After every row comes one of two labels: whether the row has a hidden trait. Each part has its own trait and labels.
-1; -7; -2; -6; -2; -9; -17; 1; 8; 3; 1; -4; -3; -1; -14; -2; -2; 1; -2; -2; -12; -1; -2; 2; -2; -5; -13; 0; -2; 1; 15; -51; 0; -6; 2; 6; -6; -8; 6; -6; -2; 3; 10; -2; 14; 0; 3; -12; 14; 19; 19; -18; -23; 1; 0; -14; 6 : MS
-4; -2; 2; 6; 8; 6; 32; 7; 5; 0; 1; 4; -8; -6; -7; -2; 16; -1; 2; -6; -13; 0; -4; 6; -4; 2; -13; -4; -2; -9; 15; -41; -2; 12; -2; 2; 2; -6; -4; 2; -3; -7; -3; -3; -7; 1; 2; -7; -12; -35; 14; 27; 28; 2; -1; -8; -24 : CG
-1; -2; -3; 3; -1; 0; -13; 3; 12; 2; 1; -3; -10; -1; -13; 1; 17; 2; -2; 0; -5; -2; -4; 4; 0; -5; -13; 3; -5; 6; 14; -45; -8; -4; 2; 2; -8; -5; 7; -5; -1; 4; 12; -2; 12; 1; 5; -12; 11; 28; 0; -23; -26; 1; -5; -12; 9 : MS
-9; 20; 0; 0; 1; 12; -5; 1; -11; 0; 2; -4; -4; -11; -3; 2; -11; 1; 4; 3; 4; -6; 10; 11; -1; 5; 10; 6; 0; -14; 6; 29; -20; -17; 1; 7; 10; -10; -1; 1; 1; 16; -5; 3; 11; 1; -4; -1; -3; -15; -1; -8; -31; 7; -6; -9; -13 : MS
-1; 48; 3; -9; -4; -3; -4; -1; -11; -2; 2; -10; -11; 0; 7; 1; -20; 0; -6; -1; -12; 3; 2; -8; 3; 6; 8; -6; 8; -12; 10; -10; -15; -13; 0; 6; 4; 13; -3; -6; 1; -5; -3; 1; 0; -1; 0; -6; 5; 24; -11; -4; 12; -2; 6; 6; 17 : CG
-9; 26; -2; -9; 1; 8; -1; -2; -8; 1; 2; 0; -3; 7; -17; -2; -4; 2; 4; 4; 8; -6; 9; 14; -2; 2; 8; 8; -1; -17; 8; 17; -24; -11; 1; 6; 9; -7; -2; 3; 0; -4; -1; 3; 8; -1; -5; -4; 2; -31; -9; -3; -6; 7; -4; -11; -15 : MS
-4; 4; -4; -3; -1; -5; -14; -5; 14; 2; 1; -5; -5; -5; -19; 0; 9; 4; -3; 0; -8; -1; 2; 12; -3; -8; -13; 3; -3; 4; 6; -46; -5; -6; 3; 4; -7; -6; 8; -6; 0; 6; 5; 1; 9; 2; 1; -12; 3; 10; 22; -22; -39; 2; -1; -13; 3 : MS
-2; 17; 0; -3; 13; -21; 28; -5; 1; 0; -1; 4; -7; -11; -8; 0; 9; 3; -2; 2; -8; 2; -1; 3; -3; -7; -11; -4; -2; -3; 12; 10; 14; -27; -2; 4; 3; 4; -4; 11; 2; -11; 8; 1; -8; 2; -1; -2; -59; 0; -12; 0; -36; 5; 7; 4; -15 : MS
-2; 27; 4; 7; -2; -7; 19; 4; -12; 2; -3; -5; -8; -4; -22; 1; -10; 2; 4; -7; -7; -2; -2; -8; 0; 6; -5; -9; 0; 14; -3; -14; -19; 6; 1; -7; 7; 11; -2; -1; 1; 17; 3; 4; 4; 2; -4; 8; -19; -31; -1; -13; 21; -3; 5; 7; 9 : MS
-6; -9; 5; -3; 13; -12; -18; 4; 8; -4; -1; 1; 6; 14; 10; -5; 9; 1; -5; -5; 1; 3; -4; -10; 0; 6; -4; -1; 6; 16; -4; 48; 17; 8; -2; 12; -1; 13; -1; 12; -3; 18; -7; -1; 16; 1; 6; 0; -15; -16; 20; -6; -55; 0; 5; 3; -16 : CG
-8; -8; 0; -7; 7; 4; 26; -8; -5; 2; 1; -8; 6; -6; 5; 1; -2; -2; -1; -4; 8; 2; 7; -12; 4; 3; 8; 8; -4; 13; -11; 13; 18; 9; 3; 11; 10; 13; 7; 1; -2; -3; 3; -1; -4; -2; 3; 10; -46; -14; 20; -11; -3; -2; -6; 7; 0 : CG
3; -15; -4; 9; -4; 1; 9; -2; 12; -1; 2; -8; 6; 10; -17; 1; -8; -2; -6; 0; -2; 1; 8; 9; -3; 4; 6; 0; 9; 11; -8; -4; -6; 8; -2; -1; -1; -6; -1; -4; -4; -7; 7; 3; -7; 0; 6; -2; -16; 28; 30; 7; -59; 4; -1; 2; -25 : CG
-1; 30; 6; -9; -1; -5; 12; -1; -13; 2; -1; -8; -2; -7; -30; -1; 1; 4; 4; -6; -12; -1; 2; -12; 0; 4; -7; -8; 7; 17; -4; -4; -17; -6; 1; -6; 5; 11; -4; -3; 2; 12; -5; 3; 0; 2; -5; 4; -24; -31; 4; -15; -1; -3; 4; 1; 17 : MS
-3; 20; 1; 6; 12; -19; 21; -6; -1; -2; -1; 3; 1; -10; -27; -2; 13; 3; 2; 2; -7; 2; 2; 4; -2; -6; -11; -8; -1; -5; 12; 39; 13; -9; -2; 6; 8; 9; 1; 10; 2; -8; 11; 1; -5; 1; -2; -1; -45; 0; -21; -10; -37; 6; 8; -1; -19 : MS
-2; 40; 1; 2; -4; 14; -8; 4; -9; -2; 2; 5; -4; -7; 7; -2; -4; 4; -1; -2; 5; 1; 7; 4; 2; 1; -14; -7; 7; 0; -3; 35; -11; -21; -2; -5; -5; -9; -1; -3; -1; 6; -6; 4; 1; 0; -2; -13; -55; -26; -15; 26; 21; -4; -2; -13; -33 : CG
-5; 17; -6; 13; -4; -12; -24; -7; 1; -2; 0; -7; 1; 13; 9; 2; -16; 5; -4; 1; 0; 2; 10; 11; 0; 0; 9; -1; -1; 0; -12; 8; -3; 14; 0; -6; 2; -5; 2; -2; -3; 4; 11; 9; 1; 0; 7; 1; -1; 35; 42; -18; -63; 7; 0; 2; -27 : CG
2; 51; 6; 1; -2; 10; 13; 7; -15; -1; 3; 6; 0; -5; -3; -1; -7; 3; 1; 0; -3; 3; 6; 2; 1; -3; -12; -1; 11; 7; -7; 40; -12; -23; 0; -6; 0; -14; 1; -2; -1; -18; -5; 2; -9; 1; 1; -11; -44; -33; -23; 26; 25; -4; 1; -14; -34 : CG
-4; 6; 3; -8; 4; 5; 32; -6; -3; 2; 0; -7; 2; -13; -5; -1; -20; -2; 0; -6; 10; 0; 9; -11; 2; 4; 6; 10; -1; 16; -6; 5; 9; -5; 1; 9; 6; 8; 2; 5; -2; -8; 6; -2; -2; -2; 4; 7; -54; -28; 17; -9; 1; -4; -2; 5; -3 : CG
-6; -10; 2; -1; -1; 5; 26; -8; -5; 2; -1; -8; -4; -8; -10; -1; -2; -2; 1; -6; 12; 1; 11; -12; 4; 6; 0; 9; -4; 7; -7; 19; 18; 2; 3; 2; 5; 9; 4; 8; -2; -4; 5; -1; -3; -2; 4; 7; -53; 10; 22; -17; -15; -5; -7; 1; 0 : CG
1; 2; -1; 11; -1; -8; 9; -1; 2; -1; 1; -8; -2; 10; -7; 1; -20; 3; -5; 5; 2; 3; 10; 2; -3; 0; 8; 0; 4; 4; -2; 9; 1; 8; 0; 1; 2; -8; 0; -3; -4; -2; 13; 7; -6; 0; 6; -6; -7; 28; 34; -5; -51; 3; -2; -1; -38 : CG
-6; 30; 1; 5; 12; -22; 2; -6; 14; -1; -1; 4; -2; -10; -12; 0; 14; 4; 0; -3; -4; 3; -8; 7; 1; -7; -4; -1; -5; -5; 9; 33; 20; -14; -3; 8; 7; 5; 2; 11; 2; -9; 11; 4; -5; -1; -1; -4; -52; 23; -17; -6; -55; 5; 7; 0; -11 : MS
0; -8; -1; 0; -1; 1; -12; -2; 10; 2; 0; -3; -10; -2; -4; -2; 10; 2; -2; -2; -6; -3; -2; 10; -3; -7; -15; 6; -3; 1; 17; -47; -26; -14; 3; 1; -8; -9; 8; -7; -1; -1; 3; -3; 11; 1; 6; -12; 12; 7; 34; -20; -25; 3; 1; -12; 5 : MS
3; 62; -3; 6; -4; 3; 15; 0; -1; 2; -2; 3; -10; 13; 7; -1; -8; 2; 2; 4; 7; -1; 8; -2; -1; 0; 9; 4; 2; -9; 14; -26; 14; 5; 3; 12; 7; 6; -3; -2; -2; -3; -8; 0; 10; 0; 2; -12; -6; 18; -11; 19; 2; -2; 7; 0; -19 : CG
5; 17; 2; 8; 1; -20; 0; -3; -4; 0; 3; -8; 5; 4; 1; 1; -16; 0; -5; 5; 2; 2; 14; 5; -3; 6; 0; -2; 4; 8; -6; 16; -15; 3; 0; 5; 2; -4; -3; -6; -2; -5; 12; 2; -1; 2; 6; -1; 0; 27; 31; -3; -58; 4; 1; -6; -35 : CG
0; 54; 5; 8; 0; -15; 29; 4; 11; -3; 2; -3; 2; 0; 7; -5; 17; -4; 2; -6; -1; -6; 0; -6; -1; 6; -2; -6; 9; -9; -4; 38; -10; 2; -2; -8; -5; -3; -5; -7; 1; -8; -8; 2; -6; -2; -7; -2; -12; -22; 29; 11; 22; -1; 2; 7; -30 : MS
-7; 13; -2; -6; -2; 10; 7; -4; -15; 2; 3; -5; -5; 5; -21; 1; -10; 1; 4; 3; 1; -5; 10; 19; -2; 3; 8; 10; -1; -11; 13; 23; -25; -22; 2; 0; 10; -11; -3; 3; 0; -8; -5; 0; 5; 0; -5; -6; -12; -22; -21; 3; -7; 7; -6; -7; 1 : MS
-3; -2; 3; 0; 12; -5; -20; 4; 8; -4; -1; -1; 6; 11; 11; -4; 9; -1; -6; -7; 6; 3; -4; -12; -1; 3; -8; 0; 5; 16; -1; 49; 7; 1; -2; 8; 1; 8; -4; 12; -1; 16; -8; -2; 16; 1; 5; 7; -21; 5; 26; -10; -61; -1; 1; 5; -5 : CG
-7; 61; 1; 5; -7; 11; 6; 3; -4; -2; 1; 0; 3; -8; 12; -1; -5; 6; -1; 2; -9; 2; 5; -2; 4; 1; -12; -5; 2; 1; -9; 31; -12; -26; -1; -3; -7; -5; 0; -2; -3; 3; -9; 6; 7; -1; 4; -10; -40; -21; -14; 18; 8; 0; -4; -14; -35 : CG
-1; 28; -3; 1; 4; 12; 21; -1; -1; -3; 2; 4; 1; -7; -12; 0; 16; -2; 1; 5; -9; 0; -4; 1; -1; 7; -1; 8; 0; 2; 16; -16; -20; 9; 3; -7; 2; 0; -3; -5; -1; 1; -4; -2; -1; 2; -6; -1; 1; -35; -23; -8; 21; 6; -5; 3; 19 : MS
-7; 18; 1; -6; 3; 9; 10; -1; -15; 2; 2; -4; -8; 0; -22; -2; -7; 1; 3; 3; 0; -5; 10; 4; -1; 0; 5; 8; 2; -8; 7; 26; -29; -20; 0; 11; 7; -13; 3; 1; -1; 7; -9; 1; 4; -2; -4; 1; -22; -27; -24; 9; -8; 5; -5; -6; 2 : MS
-9; 26; -3; -7; 3; 9; -15; -1; -10; -1; 2; -5; -6; 6; 3; 1; -18; 3; 4; 4; 5; -5; 12; 12; 0; 3; 4; 5; 2; -8; 14; 26; -19; -11; 1; 13; 4; -6; 2; 6; 0; -6; -8; 2; 9; -2; -7; -4; 2; -31; -15; 5; 0; 7; -4; -7; -20 : MS
-2; 4; -2; 7; -3; -18; 11; -5; 2; -1; 2; -9; 6; 11; -2; 0; -1; -2; 3; 5; 8; 2; 3; -3; -2; 4; -7; -11; 1; 9; -2; -18; 10; 14; 2; 3; 1; 13; -3; -6; -3; 13; 12; 6; -6; 1; 4; 3; 3; 25; -15; -20; 14; 5; -5; 6; -36 : CG
-7; -22; 2; -2; 13; -26; -17; 3; 11; -3; -3; 0; 5; 12; 15; -4; -1; 5; -5; -4; 9; 1; -2; -13; 1; 1; -3; -3; 3; 13; -6; 19; 16; 9; -2; 12; 0; 9; 1; 10; -4; 17; -8; 1; 13; 2; 6; 0; -33; -7; 17; -7; -53; -1; -2; 2; -31 : CG
7; -24; 1; -3; -5; 8; 12; 4; 10; -1; -1; 3; -2; 9; 5; -4; 10; -3; -5; 4; -14; -4; 0; 1; 1; 3; 2; 2; 0; 7; 11; -48; 4; -16; 0; -4; 0; -5; 6; -7; -2; 3; -8; -2; 3; -1; -8; -12; 8; -11; 31; -14; -12; 5; 8; 1; -15 : MS
0; 61; 5; 12; 1; -20; 6; 2; 13; -2; 0; 0; 2; 2; -7; -5; 13; -2; 0; -6; 5; -5; -4; -8; 0; 3; -7; -5; 3; -5; -7; 51; -6; -9; -2; -4; -3; -3; 3; -6; 2; -4; -8; 3; -5; 0; -5; -9; -29; -14; 32; 5; 22; 2; 3; 6; -34 : MS
1; -12; -1; -9; -6; 12; -17; 1; -14; 1; 2; 1; 7; 8; 11; 2; -19; -2; -2; -1; 3; -4; -4; -9; 0; 3; -8; 9; -1; -5; 6; 7; 8; 13; 0; -5; 9; -1; 0; -4; 2; 18; 10; 4; 2; -1; 6; 8; -29; -5; 33; -24; 1; -2; -6; 2; 7 : MS
-4; -15; 4; 6; 6; 12; 27; 2; 10; 0; 1; 2; -8; 1; 6; -4; 16; 2; 0; -4; -10; -1; -7; 11; -3; 5; -8; -9; -5; -1; 3; -44; -9; 11; 0; -5; 2; -14; -4; 6; -3; -9; -1; -3; -4; 1; 5; -9; -8; -23; 10; 22; 17; 1; -3; -4; -19 : CG
-9; 39; -1; 1; 6; 13; 0; -1; -13; 0; 1; -6; -7; 10; -2; 0; -18; 3; 4; 3; 13; -5; 9; 13; 0; 4; 5; 6; 1; -14; 8; 26; -19; -16; 0; 8; 9; -9; 0; 3; 1; 18; -9; 4; 13; -2; -1; 2; -3; -19; -17; -3; -17; 7; -6; -7; -17 : MS
-6; -16; 0; -10; 10; -1; -5; -3; 13; 3; 0; -3; -4; -6; -24; 0; 0; 1; 0; -4; -8; 0; 4; 5; -2; -5; -10; 9; -4; -3; 14; -42; -14; -10; 3; -3; -8; -3; 8; -3; -1; -1; 9; -3; 14; 0; 2; -9; 15; 17; 26; -14; -46; 3; 0; -14; -5 : MS
8; -8; 8; -1; -3; -8; 25; 6; -14; 3; 2; -3; 3; -8; -33; -2; 3; -1; 3; -5; -19; 1; 2; -12; -1; 7; -1; -5; 13; 17; 1; 11; -22; -1; 0; -5; 8; 7; -4; -4; 1; -6; -7; 0; -11; 2; -8; 9; -27; -38; 0; -4; 22; -4; 9; -5; 13 : MS
2; -24; 9; -9; 3; -11; 40; -2; -3; 2; 2; -8; -1; -10; -13; -4; -1; -5; 1; -4; 5; 3; 7; -12; 2; 0; 8; 12; 3; 14; -2; 21; 9; -7; 2; 5; 6; 0; 4; -5; -2; -15; 5; -4; -9; -2; 3; 8; -56; -16; -2; -3; 11; -5; -3; -2; -30 : CG
2; 23; -2; -7; -2; -2; -10; -1; 1; 2; 2; -3; -3; -9; -4; -1; 4; 0; -2; -2; -9; 0; -2; 7; -4; -5; -17; 8; -4; 8; 16; -52; -6; -7; 2; 5; -8; -6; 7; -6; 0; -7; 9; -3; 4; 1; 4; -6; 4; 13; 24; -15; -50; 1; -3; -12; 21 : MS
-5; 35; 5; -9; -6; -1; -6; -1; -4; -1; 3; -5; -11; -4; 6; 1; -21; 0; -6; 1; -12; 2; 1; 3; 1; 7; 0; -2; 8; -13; 7; -22; -12; -18; -1; 4; 3; 12; 4; -2; 1; -12; -3; -1; 3; 0; -3; -3; 4; 18; -16; -10; 15; -1; 4; 0; 16 : CG
